Each row is followed by its class.
[ -7   0  -9  53  13   5   7 -10  21  19  49  10   7  35   8 -52  10 -24
  23  71  63   2  20 -19 -66  28  20 -50   5  12  41  33   7 -33] : z_131
[-24 -22 -32   5  17  27  68  -7   8 -13  60  34  16  13  17  41  22 -43
 -13 -31   3 -17 -39   3 -16 -31 -25 -78   3 -16  45 -16 -27  64] : z_313
[-14  19  17   9  15  -6  -4  17 -27  -5  -2 -76 -61 -19  16 -35 -41  38
  19 -17 -10  26  19   1  25 -65  20  39  -2  12   5  56  16 -15] : z_689
[ 53   0  15   3  28   2  10 -19   0 -17 -14   6   8   3   4   3  19  11
  -6  -1 -11 -13 -13  -1   3   2 -24 -36  -3   4   5 -12   7  27] : z_206
[ 15  -8   6  19  16  -3  34 -10  17 -18  48   9  25  28 -11 -30  16 -15
 -23  31  21 -24 -33   1 -36   5  -8 -48  -1 -14   9 -23   1   0] : z_313
[ 57  -7 -17  26 -45   2   7  -9   2  -8 -11  -3   0 -37 -11 -49  -4  30
 -22  25  -3 -18  -5 -38  22   0  11  56  -7  35   1  23  24 -28] : z_404
[-35  24 -43 -22 -13   3  22  -7 -24   2  11  -9 -29  20 -11  62  27  32
  -4 -44   4  29   5 -11   7 -46 -12  25 -19  16  17  15   8  35] : z_265
[-22 -21 -30  -7  11  10  82 -36  33   3  62  49  59  28  -6  38  23 -23
 -20  18  36 -31 -30 -34 -43  31 -20 -51  -5  -4 -13 -48  19  23] : z_404
[  6 -16  28 -49  23  10  -1  19 -56 -19 -25 -54 -16 -48 -19   4 -42  52
  11 -93 -14 -24   4  35  34 -55  10  41 -18 -18 -56 -48  34  18] : z_601
[ 13  -1  17   6  37  19  16  -8 -24 -19 -22 -18 -11 -39 -10   4   7  15
  19 -41  -4 -13 -10   9  23 -20 -26   8   0   6  16  -3  12  38] : z_689
[  9  49  -6 -12   7   3 -24  -6 -13   1  -6 -59 -18  53 -36 -12  21  30
  -4  23  25  16  30  -3 -28  -3  12  17 -27  33 -10  -5  39 -43] : z_601
[-51  11  -1 -24  51   8  32   1 -15  11  -4 -27  13   4  -2  48  -8  13
  16 -50  26  -7  17  -2   3 -23   8 -25  -6   4 -11 -32  30  39] : z_601
[-20  10  34  -9  61 -11 -18  16 -25  -2 -19 -53 -14 -14 -11 -19 -22  38
  27 -16  14  11  22  19   4 -12   3   8   2   9  -5  17  32  -6] : z_865
[ 23  48  20 -23  11   0   0 -14   0   5  26 -81 -15  38  10 -17 -14  41
   1  -2  31  22  22 -28  -8  -8  -1  24   3  12 -45   7  49 -47] : z_601
[ 48   8  44   5  44 -10 -49  18 -24 -40 -49 -67   2 -39 -37 -96 -45  80
  -6  -4  34 -26  23   7  -8  12  19  40 -14   3 -63 -34  34 -55] : z_131
[-18  -2  10 -30  37  -1  21  -2  -2 -22  -6 -28  32 -31 -24  37 -16  49
   2 -54  33 -18  -5  -7   8   1 -26  12  -4  -5 -58 -54  32  26] : z_635
[ -7  -4 -11   6  13  -2  51  -1   1  -3  73  11   7  28   2  10   6 -23
  -2 -11  -3  -8 -14  14 -39 -20 -11 -60  -2 -17  10  -9   5  17] : z_555
[ 32  22   5  31 -25 -12   3   1   9  -9  -1 -35  -3 -26 -13 -49 -12  50
   1  28  33  -5  -2 -42   3  -1   3  47   3  23 -15  35  27 -29] : z_635
[-56  -2  -7  39  20  11  26   4   4  20  51   4 -26  31  23   9  -4 -50
  42  28  10  14  12  10 -29 -28  17 -47  11   5  71  44  -8  11] : z_689
[ -9  20 -63  -8  -5  32  47  -3 -21   3  12  13 -29  23   8  87  62 -15
  -3 -70 -24  25 -12   7   8 -46 -46 -45 -10  22  59  29 -15  83] : z_555
[  8  24 -55  15 -32  12  21 -42   9  -4 -19  38  27 -14 -47   4  58  33
 -26  16  40 -16  -6 -50  -9  32 -20  15 -21  41  21  -7  15  11] : z_131
[-15  -3  -5  14  25   6  19  -9   3   6  -5  11  10  -9  -6  28  27   9
  19   0  22   2   2 -11   4   4 -11  -7   1  22  29   1  24  41] : z_265
[ 16  -7 -14   7   9   3  64 -19  20 -19  71  41  35  25  -4  14  22 -20
 -20   1   0 -28 -34  -7 -46  10 -26 -81   1 -13  10 -22  -5  27] : z_555
[-36  -3 -18  58  20   3  28   6   4  30  43  26 -23  40  22 -13  12 -71
  40  75  14  17   9   3 -48 -11  28 -79   8  17  93  75 -24  11] : z_865
[ 27 -24 -12  52 -15  -9  50 -11  22 -24  21  73  18 -11 -25 -51  19   1
 -21  80   4 -53 -47 -32 -32  18  18 -43  -9   4  53   9 -20  19] : z_265
[  8  38  -7 -44  -4 -21  13 -27  -3 -23 -16 -30  29   2 -54  18  14  77
 -53 -44  22 -29  -3 -18  -5   9 -28  33 -32   7 -75 -59  38 -11] : z_206
[ -2  24   9 -23  10 -10   8 -12  -2   1  14 -59 -18  11  30  16 -33  45
   1 -40  12  24  15 -17  17 -30   3  12   7   6 -47  10  33 -12] : z_206
[-17  -2  13  29  27  14   1  11 -31  -1 -28 -22 -32 -44 -10 -11 -10   4
  26 -29  -6  -4   7  24  25 -36   5  17  -4  17  36  40   2  33] : z_689
[ 49  37  20  -2  19  -7 -42  14 -50 -10 -25 -77 -73  26  -7 -31   1  35
   2  -3 -37  34  16  40   6 -49  10  17 -32  15  -3  29   7 -23] : z_206
[-31  -9  -1  27  19   1  29  11   7  -3  46   1   0  23   0 -26  -2 -17
   1   7  30 -13  -6  17 -38 -25  20 -48  -4  -3  20  -3  -1  -4] : z_313
[ 10  -3  28  37  37  -6 -38  31 -28   6 -32 -60 -36  -6  -3 -71 -38  13
  30  22   4   8  36  30  -1 -27  43  20  -8  29  28  53  13 -31] : z_404
[  8  -9 -16  49 -15  -7  43   9   9  -8  41  31  10   3 -13 -39   8 -12
  -1  34   5 -35 -14  -3 -40 -10  12 -45   2  -1  47  27  -7   4] : z_555
[ 15   3 -22  -3  11  36  43 -14  -4  11  31 -15 -44  43  61  58  38 -50
   8 -15 -28  66 -25   2  28 -46 -33 -51  12  10  51  42  -9  65] : z_313
[-21  14  -3 -19  20  23  28   0 -27   9  17 -54 -63   2  46  49  -8   7
  28 -62 -19  50   3   4  37 -64 -17   9   9   6   5  46  13  39] : z_689
[  6 -12  27 -18  56 -13   2  23 -33 -45 -32 -41  12 -63 -32 -32 -42  70
  -3 -49  -3 -37   0   8  16 -25   4  17 -13   1 -36 -32  29   2] : z_865
[-42  26 -16   0  -2  -7  13  -3  -1  15  32 -48 -26  11  20  25 -20  31
  16 -14  24  43  24 -25  12 -39  19  35   7  27   0  47  29  -4] : z_265
[ 25  12 -32   9 -34 -11  29  -3 -16 -29 -41  -1   4 -26 -61  -4  21  46
 -28   2   7 -32 -20 -26   4  -8  -9  34 -34  16  -7 -15   3  18] : z_635
[-43  15   1 -17   2 -18   6  21 -16 -18 -11 -79  -7 -41 -16 -23 -52  75
 -28 -70  28  -2  16  -6  33 -59  23  62 -11  12 -57  -9  39 -20] : z_313
[-24  24 -37 -31 -16  -7  42 -19 -18 -12 -21   1   3 -20 -42  46  15  54
 -38 -58  -2 -25  -4 -16   7 -34 -12  16 -37  16 -22 -30  11  36] : z_206
[-23  23 -25   8  21  18  25 -14  -2  27  29 -40 -33  12  51  21   0  10
  30 -15  36  55  26 -36   5 -26  -1 -14  13  25  15  52  24  13] : z_131
[-29  -5  31 -20  71   4  -3  30 -40  -9 -11 -77 -33  -1  18  13 -33  11
  21 -65  -7  31  13  49  22 -66  10 -12  -3 -10 -11  -8  15  33] : z_313
[-24  28   3  22   6   6 -10   2 -14  27   7 -62 -62   6  35  -1  -8  10
  42  -6   8  49  33  -6  24 -40  14  30  13  31  29  77  22 -13] : z_689
[  7  10   4 -13  21   2  17   3 -21  -3   1 -38 -37  -6  29   6 -10  18
  12 -12 -25  37  -4 -10  26 -35  -5  -2   1  16   1  41  17  14] : z_865
[-18  20  -6  -3  19   2  16  -5  -3  16  33 -47 -50  21  40  23  -3  19
  20  -1   5  55   9 -16  15 -44   4   4   8  18   8  50  19  14] : z_265
[  2  33 -43  49 -37  -8   9  -5   4  -8 -38  -4   9  -5 -57 -19  35  38
   2  36  56 -17  13 -44 -20   4   6  32 -19  52  41  35  11  -8] : z_635
[  3  23   4  -9  12 -12  22 -17  -3  -3  15 -39 -11  -5   3 -11 -11  37
  -5   1  11  21  -2 -30   9 -10  -4  12   2  23 -17  40  31  -9] : z_865
[ 14   8 -10  -6   6   9  14  -8 -19  -6  -2 -39 -33 -25  19 -14 -19  46
   3 -29   3  19   1 -25  26 -28   5  16  -2  11 -14  19  18   7] : z_131
[ 11  14 -18  17 -17  14   3  -5  -5   8   5 -23 -26 -23  18 -25  -5  26
   6   2  13  21  14 -30  12 -16   4  24   1  25  12  44  16  -7] : z_131
[-26  41 -37  -5  28  27 -16  13 -41  31  10 -52 -83  61  32  41  27 -18
  29  -9  -7  85  37  23  -9 -53  -7 -17 -14  14  44  56  -8  18] : z_131
[ 37   0  14  40 -19 -18 -12  16 -23 -20 -27 -38 -37 -52  -1 -85 -47  54
  -7   5 -14 -15   7  -6  24 -51  46  34 -14  24   8  62   4 -26] : z_206
[-31  12 -35   5  -7  14  30  14 -39   7 -10 -28 -51  -3 -12  39  15  19
  26 -43  12  23   1  10   6 -58  -1  13 -20  17  21  44  -5  46] : z_635
[ 23  13  34  -2  30 -19 -16  20 -23 -34 -22 -58  13 -43 -47 -55 -28  69
  -5 -37   6 -30  12  22   0 -19  -2  35 -11   4 -36 -19  41 -18] : z_555
[-36  22 -21 -12   9 -12 -14  20 -33  -7 -14 -47 -35   2 -28  11  -5  49
  -4 -28   5  19  30  11   6 -50  19  43 -33  21 -12  -1  20  -9] : z_265
[-37 -21   4 -32  58  18  32  15 -49  -3  -7 -24 -32 -37  19  53 -22  10
  34 -83 -22  16  -4  31  33 -57  -7 -19   2  -6   2  11   4  70] : z_865
[-36 -13  22 -35  69   4  25  21 -48 -12 -17 -35 -18 -46  -5  21 -32  31
  19 -77 -11  -1   0  33  21 -46  -5  -6 -11 -10 -30 -17  17  43] : z_865
[-52  13 -42  32 -18   5   0  20 -19  18 -16 -15 -47   2   1   5  13  -4
   8 -13   9  25  20   9  17 -65  30   6 -10  33  74  67 -15  23] : z_313
[ 11  22 -24  25 -23   5   3   6 -22   3 -18 -17 -43   7 -21  -2  27  13
  17  20   1  15  -4  -3  -2 -25  -2  17 -15  22  46  48 -11  16] : z_635
[-31 -45 -21  41   0   3  32  34 -19   3  40   9 -16 -18   6 -32 -46 -27
   7   0 -10 -29   2  21 -17 -54  55 -22 -15   4  34  26 -10   5] : z_404
[ 20  22 -63  33 -22  36  32  -6 -24  14 -13  42 -48   9   2  34  68 -47
  -5  15 -26  25 -14 -18   2 -17 -32 -34 -11  38 114  85 -40  67] : z_865
[  2   3  26 -18  44 -16 -24  14 -15 -17 -16 -73  20 -10 -26 -30 -45  48
  -6 -23  19 -11  32  11   2  -8  10  46 -15  10 -56 -39  49 -44] : z_404
[-20   3  39 -45  62 -24  14   1  -8 -18  68 -62  -3  52  11  11 -43  37
  10 -19  21  10   0  18 -37 -20   7 -19   2 -43 -74 -50  26 -22] : z_265
[-65  -3   7   3  41   3  35   2  -1   3  47 -16  -8  14   8  16 -20  -4
  23 -16  23  -4   7  10 -26 -21  11 -33   2 -10   0  -4  11   4] : z_689
[ 22  29  -6 -16  -4  -1  37 -20   0  -3  35 -43  -4   8  14  22   5  32
  -3 -47   8  22  -1 -20   7 -16 -27   4  10  10 -33  14  35   3] : z_555
[-23   4 -12   4  16  10  53 -23  10  -6  40  27  18  11 -11  25  17 -24
 -12  -1  12 -19 -21 -12 -24   2 -29 -34  -4 -10  14 -20  -1  31] : z_689
[  3  -4   3  53  -2  -9  23 -16  23  16  57  39   7  22   2 -44   6 -25
   1  67  28 -23  -6  -7 -59  16  31 -60  -4   9  28  33  -7 -19] : z_206
[ 38  31  -3  11  17   1 -38  13 -35   4 -10 -72 -52  57 -11 -27  11  10
   9  31  -7  40  29  25 -15 -21  15  28 -25  29   5  29  18 -48] : z_404
[ 11  20  12 -25  23  -2  22 -10 -16   3  13 -46 -27   3  21   6 -11  28
   3 -17   1  38   1 -18  11 -15 -15   8   4   8 -34  29  30  -4] : z_865
[-42 -29  13  -2  22  -8  -7  43 -48   5 -27 -51 -23 -60  -9 -25 -64  42
  22 -64  -4 -12  33  34  28 -63  45  52 -18  10 -13  17  26   1] : z_404
[-33 -15  30  -3  44  -4 -26  49 -39  -2 -17 -75 -31 -36   4  -7 -55  28
  47 -55  14  12  30  42  18 -61  16  28  -4  -8 -24   7  19  10] : z_635
[ 75   8   0 -27 -17  20  45 -23 -10 -28  -6  -4   1 -15  -6   0  13  34
 -29 -22 -23 -25 -39 -34  20 -10 -25   7  -9   0 -25 -29  21  26] : z_601
[ 49  31 -14  52 -16   2  -9   2  -9  -1 -26 -14 -30  22 -31 -35  50  16
  14  52  25   8   2 -14 -21   8  -4   8 -17  39  41  45   4 -11] : z_635
[ 13  -9   3  -2  23   9  33  -8  -7 -16 -13  -2  10 -15  -4  12  15   7
  -8 -30   7  -8 -20  -1  15 -23 -19 -14   1   0   8 -20  11  50] : z_313
